Here is a tiny trained network, its code and every weight. The questions are about switching its units off for an input and a target symbol, where a switched-off unit gives its printed mean instead of its output.

import numpy as np


def w(rows, s, z=0):
    codes = np.array(rows[::2]) - 128.0
    scale = np.full(codes.shape[1], s)
    scale[-1] = z or s
    return codes * scale


def f(y):
    return np.maximum(y, 0)


def softmax(a):
    e = np.exp(a - a.max(-1, keepdims=True))
    return e / e.sum(-1, keepdims=True)


def log_softmax(a):
    a = a - a.max(-1, keepdims=True)
    return a - np.log(np.exp(a).sum(-1, keepdims=True))


def net(x, mask):
    ids = ['ΓΔΘΛΞΠΨαβεζημστω'.index(c) for c in x.split()]
    T = len(ids)
    res = E[ids] + P[:T]
    u = 0
    for l in range(2):
        q, k, v = (res @ M[l].T for M in (Q, K, V))
        z = softmax(np.where(np.tri(T) > 0, q @ k.T / 2**0.5, -1e9)) @ v
        res = res + np.where(mask[u], z, O[l][:, -1]) @ O[l][:, :-1]
        u += 1
        y = f(res @ A[l][:, :-1].T + A[l][:, -1])
        res = res + np.where(mask[u : u + 8], y, B[l][:, -1]) @ B[l][:, :-1]
        u += 8
    return log_softmax(res[-1] @ U[:, :-1].T + U[:, -1])


Q, K, V, O, A, B = {}, {}, {}, {}, {}, {}
E = w([
[158,188,213,209,111,151,175,116,46],'Γ',
[140,94,105,135,36,201,127,179,209],'Δ',
[98,169,218,122,72,215,80,138,174],'Θ',
[90,149,159,140,141,163,89,207,35],'Λ',
[204,108,128,99,100,33,72,76,61],'Ξ',
[187,62,50,210,188,182,120,163,133],'Π',
[137,27,92,49,120,117,108,193,136],'Ψ',
[41,115,162,135,114,174,100,76,83],'α',
[162,169,171,176,114,123,54,138,191],'β',
[60,146,43,80,79,125,191,98,16],'ε',
[158,150,94,113,25,92,160,105,181],'ζ',
[165,128,87,115,95,57,179,185,68],'η',
[92,144,69,171,81,156,188,226,118],'μ',
[58,145,62,136,100,132,31,87,96],'σ',
[167,83,3,143,56,91,140,146,131],'τ',
[85,140,184,72,122,72,194,222,37],'ω',
],0.019)
P = w([
[211,148,84,2,90,224,147,89,48],'0',
[174,127,168,78,138,144,129,200,144],'1',
[145,126,141,120,124,134,149,180,148],'2',
[117,145,126,163,147,116,140,149,149],'3',
[97,146,105,165,160,89,143,132,170],'4',
[94,125,125,124,178,68,126,113,186],'5',
[86,123,123,137,179,55,121,83,196],'6',
],0.0094)
Q[0] = w([
[103,230,137,105,118,174,45,79,48],'0.h1',
[171,173,161,199,255,136,89,78,158],'0.h1',
],0.0098)
K[0] = w([
[36,126,123,143,97,9,138,142,145],'0.h1',
[99,89,157,209,149,86,98,168,187],'0.h1',
],0.012)
V[0] = w([
[125,219,146,106,1,133,127,101,208],'0.h1',
[113,134,189,110,155,137,219,136,97],'0.h1',
],0.0077)
O[0] = w([
[124,37,152,139,99,78,151,117,121,252],'0.h1',
[167,9,120,116,242,103,114,98,123,89],'0.h1',
],0.016,0.0027)
A[0] = w([
[39,79,155,183,154,210,116,128,127,158],'0.n1',
[145,142,96,37,83,128,155,183,85,179],'0.n2',
[128,117,217,150,138,254,150,166,137,4],'0.n3',
[105,145,157,120,161,125,208,158,127,139],'0.n4',
[161,139,102,160,86,118,145,127,191,128],'0.n5',
[185,111,116,189,133,98,129,65,113,138],'0.n6',
[79,113,118,113,96,100,102,161,126,98],'0.n7',
[161,101,168,95,95,174,115,79,196,132],'0.n8',
],0.0085,0.0036)
B[0] = w([
[165,88,188,2,180,101,97,104,106,202],'0.n1',
[133,154,76,114,145,158,166,158,177,254],'0.n2',
[75,206,88,137,165,71,198,126,68,218],'0.n3',
[88,31,53,169,133,172,113,123,224,177],'0.n4',
[105,95,120,106,161,119,126,209,161,228],'0.n5',
[117,168,179,52,169,114,183,153,96,228],'0.n6',
[137,150,161,95,41,150,67,85,83,211],'0.n7',
[158,89,82,156,157,152,168,204,46,191],'0.n8',
],0.007,0.0064)
Q[1] = w([
[241,69,93,237,121,101,118,139,227],'1.h1',
[174,209,254,147,144,134,53,109,81],'1.h1',
],0.0063)
K[1] = w([
[162,135,249,109,126,207,143,199,89],'1.h1',
[50,155,220,190,174,2,60,200,221],'1.h1',
],0.007)
V[1] = w([
[204,219,119,141,117,1,163,102,83],'1.h1',
[145,79,42,158,127,115,216,173,218],'1.h1',
],0.0072)
O[1] = w([
[132,114,110,182,192,65,125,174,7,252],'1.h1',
[181,127,55,163,73,177,75,110,112,224],'1.h1',
],0.016,0.002)
A[1] = w([
[129,149,110,136,87,150,154,245,118,8],'1.n1',
[162,148,29,55,104,86,150,166,145,174],'1.n2',
[132,38,103,130,238,67,215,94,129,235],'1.n3',
[175,225,70,215,68,138,87,105,1,2],'1.n4',
[136,144,143,137,136,244,160,65,202,112],'1.n5',
[153,154,138,168,80,117,147,174,108,211],'1.n6',
[60,206,145,79,64,92,144,140,119,8],'1.n7',
[115,191,95,73,45,198,106,196,148,117],'1.n8',
],0.0061,0.004)
B[1] = w([
[122,70,202,115,169,54,24,106,74,181],'1.n1',
[24,159,178,94,111,190,125,110,59,202],'1.n2',
[179,201,155,172,90,209,120,101,158,252],'1.n3',
[143,119,248,126,175,163,121,67,120,234],'1.n4',
[177,177,88,85,76,1,213,73,107,158],'1.n5',
[241,119,62,62,217,139,83,150,234,190],'1.n6',
[87,17,88,204,236,161,124,100,92,173],'1.n7',
[99,177,119,199,125,33,157,61,154,229],'1.n8',
],0.0071,0.016)
U = w([
[167,32,99,192,185,138,193,85,156,191],'Γ',
[124,61,130,153,83,98,148,95,127,54],'Δ',
[85,43,204,104,49,157,145,140,116,148],'Θ',
[66,150,143,74,89,226,102,200,140,218],'Λ',
[151,83,90,80,155,20,104,123,56,70],'Ξ',
[103,173,89,101,162,164,76,145,147,72],'Π',
[101,146,118,90,95,113,132,139,120,95],'Ψ',
[83,85,179,55,142,148,117,89,172,56],'α',
[126,82,144,121,87,87,66,188,164,253],'β',
[64,57,47,139,118,248,152,121,87,192],'ε',
[110,2,123,151,86,132,119,112,62,73],'ζ',
[113,56,62,121,147,207,84,143,91,138],'η',
[123,68,73,138,117,158,133,112,140,170],'μ',
[39,38,114,125,155,82,138,83,116,179],'σ',
[75,95,181,161,77,190,53,113,128,63],'τ',
[130,28,58,74,216,153,106,59,194,117],'ω',
],0.0062,0.0046)

Each question gives the input, a string of symbols that net reads in full, and the target symbol t.
The units are the heads (2 rows each of Q, K, V and O) and the neurons (one row each of A and B). Each row of codes is followed by its name. A weight is (code - 128) times the scale printed after its matrix; where a second scale follows, it is the last column's (O, A, B and U).
mask holds one flag per unit, layer by layer, with each layer's heads first. A switched-off unit (its flag False) gives its mean, the last column of its rows in O or B, instead of its output. The means were averaged over made-up inputs and are rounded, as every weight is.
A unit's drop is (log p(t) with every unit on - log p(t) with that unit switched off) / (log p(t) with every unit on - log p(t) with every unit switched off).
The circuit of an input: a set's keep is (log p(t) with only the set's units on - log p(t) with every unit switched off) / (log p(t) with every unit on - log p(t) with every unit switched off). Starting from the 12 units with the biggest drops (on a tie, the unit counted first), units are removed one at a time, each time the one whose removal leaves the highest keep (on an exact tie, the one counted first), for as long as the keep stays at least 0.8.
units of the circuit, in order: the units of the circuit, biggest drop first
top k neurons: the k neurons with the biggest drops, biggest first
top k neurons in layer l: the k neurons of layer l with the biggest drops, biggest first
input σ σ Γ τ ζ τ Δ, target σ: top neuron	[1.n7]
input σ Γ Λ, target σ: top 4 neurons	[1.n7 1.n3 0.n3 0.n7]
input μ α τ Λ, target τ: units of the circuit, in order	[1.h1 1.n4 0.h1]
input τ Γ τ σ Δ, target τ: top 3 neurons in layer 1	[1.n4 1.n2 1.n1]
input Γ Γ Θ ε Ψ, target Γ: units of the circuit, in order	[0.h1 1.n3 1.h1]
input ω Γ Π τ Θ σ, target τ: top 2 neurons	[1.n4 0.n1]
input Γ β Γ Γ Θ τ σ, target τ: units of the circuit, in order	[0.h1 1.h1 1.n4]
input Θ Ξ Γ μ, target Θ: units of the circuit, in order	[0.h1 1.h1]
input σ Γ Θ Δ η, target σ: units of the circuit, in order	[0.h1 1.n7 1.h1]
input Γ μ Γ Ξ Δ, target Γ: units of the circuit, in order	[0.h1 1.h1 1.n3]
input ζ Δ η ζ τ Γ τ, target ζ: units of the circuit, in order	[0.h1 1.h1]
input Δ Γ Γ Δ, target Δ: top 2 neurons	[1.n8 1.n5]
input Γ β α ζ, target Γ: top 3 neurons in layer 1	[1.n3 1.n2 1.n1]
input τ Ξ ζ Γ Γ η, target τ: top 3 neurons	[1.n4 0.n2 1.n2]
input ζ σ σ τ Γ Ψ ε, target ε: top 2 neurons in layer 1	[1.n1 1.n8]
input Θ Ψ σ Γ β, target β: top neuron in layer 0	[0.n5]
input σ Γ Δ β Θ τ, target σ: units of the circuit, in order	[0.h1 1.h1 1.n7]
input Δ Π μ Γ τ, target Δ: top 2 neurons	[1.n8 1.n5]
input Δ σ α, target σ: units of the circuit, in order	[1.n7 0.h1 1.h1 1.n3]
input Π σ σ Ξ η, target Π: units of the circuit, in order	[0.h1]
